[ 23   0  -7 -16  19  -6 -31   1  35 -13  17  -1   0   7 -29   9 -36  19
  36] => sr lp
[ 50  12 -17  32   5  -1 -16  10  48  -3  26  -4   7  12  -2  18 -25  28
  -5] => gb bd
[ 21   7  19   8  -9   2 -11   3  18  -2   9  11   0 -21 -22  21 -17  11
  25] => sr lp
[ 40  -6  -6  15   8   6 -17   8  39 -12  24 -12  -8   9 -54  23 -17  23
  21] => sr lp
[-20 -33  -4 -30   4  -8  13 -14 -20   5   2   5  19  -8   5  -8  21 -25
  -1] => gh tq
[ 36  21  -9  16  12  -1 -21  -7  56 -10   7  15   1   3 -30  36 -23   7
  26] => gb rz
[-25 -26   3 -37  -3   0  19  -1 -36  -8   5   5  20  -7  23  -9  29 -32
 -22] => gh qc
[ 42   4  13   0   5 -17  11  16  18  -9   3  12  -6  35 -50  19  14  14
  48] => gb bd
[ 12 -15 -10 -16 -23 -32  13 -17 -44  11 -11  13  14   1  33 -21   6 -12
  15] => gh qc
[ -8 -20   5 -28 -18 -14   2 -19 -29  16  11   9  19  10  12  18  18 -19
   7] => gh tq
[ -5  -8 -42  30 -18  26 -35  -5 -64 -18  -5 -24  18   6  88 -13 -41  33
 -17] => ml lj
[-15 -26   6 -17  11 -10  -1  10 -49   8  13  11  26   7   4  -3  25  20
  -6] => gh tq
[-28 -30  -6 -25  10 -14  11 -20 -14  17  19  -2  12  -3  29  11   9 -20
   9] => gh tq
[ 22  10  14  -5  -4   8 -14  -4  15  -3  -1  11  -1 -13 -35   8  -3  23
  19] => sr lp
[ 31 -18 -20 -34 -12   6  14  17 -42 -19  11   6  27 -20   5   1  18   9
 -24] => ml Rq
[-20 -17 -14 -17 -40  -4  -8  37 -31  -3   0  -7  15 -13  26  -3   9  -2
 -35] => ml lj
[-40  -7 -18 -12 -24   8  17   5 -17 -21   6   0  43 -21 -15   9   4 -16
 -32] => ml lj
[-16 -16   6 -36  -5 -11  26  -3 -63   4  -7 -10  12 -14 -14   0  34 -33
  -6] => gh tq

[  5 -36 -23 -23  19   1  13  -1  -5  14  10 -70  -1   5  -3   4  -7 -16
   7] => <51> (77)
[ -7 -66 -23 -16  13  19  20  -1  -7  24   0 -10   9  22  10 -14   3  -6
   0] => <52> (53)
[-17 -44 -30   5   9   1  25   2 -11  24  -1  28  28  22   9 -29  -3  10
  -8] => <52> (53)
[-31  18 -78  11  13  -2  16 -11  -7 -43  -7 -25  34   1  -7  15 -11 -57
  -9] => <47> (70)
[ 33 -13  -8  -6  -1   8  14  -2 -16  27  11 -17  -4  -9   8 -16  -6 -15
  -6] => <52> (68)
[-25  12 -43   7   4  -6  14 -11 -14 -22  -2 -46  35  11   5  32 -17 -63
  17] => <47> (70)
[-16 -25 -20 -14  24  18  15   2  -6  18  19 -37  24   7  -1   8 -21 -13
   8] => <51> (77)
[-11  24 -39   2  -5  -3  -1  -2 -18 -14   9 -33  23   3   0  25 -13 -30
   6] => <47> (70)
[ 18 -31 -50  -4 -13  -1  24   3 -46  42  16  18 -10   0  10 -58  -6 -12
 -11] => <52> (64)
[  6  -8   2   9   7  -8   5   6  -8  23  17   9  13   3  -2 -16 -10  36
  -3] => <52> (53)
[  7 -51 -35  -9  37   2  32   0 -12  26  10 -21  32  18  -8   3 -23   5
  11] => <51> (65)
[ 18 -32  17   1   9   7  32   2 -23  44  11   6  -3  44  23 -24 -15   7
   5] => <52> (68)
[ 14 -70 -17 -12   3   9  17   3 -18  28  -1  19   6   7 -15 -37  -8  25
  -7] => <52> (53)
[ -6   8   4   9  -3  13   5 -12  -4  -7  -5 -19   3  11  13  17  -3 -22
  13] => <47> (71)
[  2  37   5   2  -8   1  -5  -1 -15 -14  12 -41   7   0  -6  11 -14  -4
  -1] => <47> (71)
[ -5 -17 -45   0  32   1  26   0 -10  -5   1  -5  28  12   5   9 -18 -24
   2] => <51> (65)
[ 37 -12  56  -5  12  -5  11  10 -19  16  17 -22  11   9 -13  -6 -26  18
  20] => <52> (68)
[ 23 -29  -8  -3   5 -11  17   1 -27  25  20  16  -9  16   0 -47 -11  29
 -27] => <52> (64)
[ 26 -26 -38 -12   8  -2  18   7 -28  34  17  -8 -11   5  19 -34  -1  -6
  -7] => <52> (64)
[ 14 -46   8 -16  19  -5  15   5  -6   9   5  -2   6  25  -9 -18 -10  25
  -5] => <52> (53)
[ 24 -31   4 -14  15 -24  15  -4  -8  -1 -12  -5  -9 -23  -8  10 -11 -19
  20] => <51> (61)
[  8  -2 -24  -2  14  -4  11  -5  -9  -4   5 -24  26  -4 -21  19 -18 -20
  14] => <51> (77)
[ 32   1 -31  -7 -19 -12  20   9 -36  36  29 -12  -5  -3   0 -37 -20  12
  -3] => <52> (68)
[ 24 -27 -20  -4   0 -21  19   4 -39  20  22   1 -16  21  -1 -46 -15  -7
 -20] => <52> (64)
[ 51  18  76 -19  -2 -13 -11  11   2  17  22  -8 -28 -18 -36  11 -13  69
  15] => <52> (53)
[ -2  21  42  27 -15  -1   0  14 -23 -10   8 -42  12  29  -3   5 -15  -6
   1] => <47> (69)
[ 12 -51  -5 -13  18  11  22   1  -8  47   2 -15  12  12 -11 -26  -9  10
   0] => <52> (53)
[  9 -41 -45 -10  40 -13  57  -4 -11 -14 -14  -3  31   5 -31  -4 -18 -41
  11] => <51> (61)
[ 17 -24 -16  -4  37 -15  36   2   1  -1  -3 -13  25   3  -2  10  -9 -30
  20] => <51> (61)
[  4 -16  -2 -14  35  26  -2   6  10  -6  13 -57  21  17   0  31 -12  -7
   8] => <51> (77)
[ 12 -10  -8  -7  33   2  37  -1  -5   5  15 -51  14   5  12  15 -20 -38
  19] => <51> (65)
[ -5 -36 -61 -20  47  11  23  -2   8   8   9 -41  29  -4   1  16 -12 -43
   6] => <51> (77)
[ 17 -28 -15 -20  20  14   6  -3   6  -3   9 -54   6  -2 -11  18   2 -24
  16] => <51> (77)
[  5  54 -27  -8  -6   0   2 -11 -14  -4   9 -53   4 -23  -1  34  -7 -67
  23] => <47> (70)
[ 16   8  17  -4  14   4  21   2   1  17  13 -25  -8  -8  14  17 -13 -32
  32] => <51> (77)
[ -2  45  27  -5 -10  12 -15   0   8 -23   3 -25   2  -6  -2   7  -2 -16
   2] => <47> (71)
[-19 -27 -36  -8  42  21  27   3  -3  11   8 -42  22  21  20   9  -7 -52
   7] => <51> (77)
[ 18 -13   1  -1 -15  -2  17  15 -31  32   7 -17   3  17  17 -18 -19 -15
   5] => <52> (68)
[ 36 -28   3  -9  26 -15  19  -8  -3 -11 -18 -14   4  -6 -33   9  -6 -15
  17] => <51> (61)
[ 32  -2  26 -18   5   5  12  10 -25  23  12 -24 -15  -2   6 -32  -7   6
 -12] => <52> (68)
[  1  11  21   7  -7   7  -3  -4  -5 -23  -9 -36   1   9   0  20  -2 -22
   8] => <47> (71)
[  8  58  54  -9 -13   6 -28   5 -13  -1  16 -66 -30  -3  26  34  -5  -9
   5] => <47> (69)
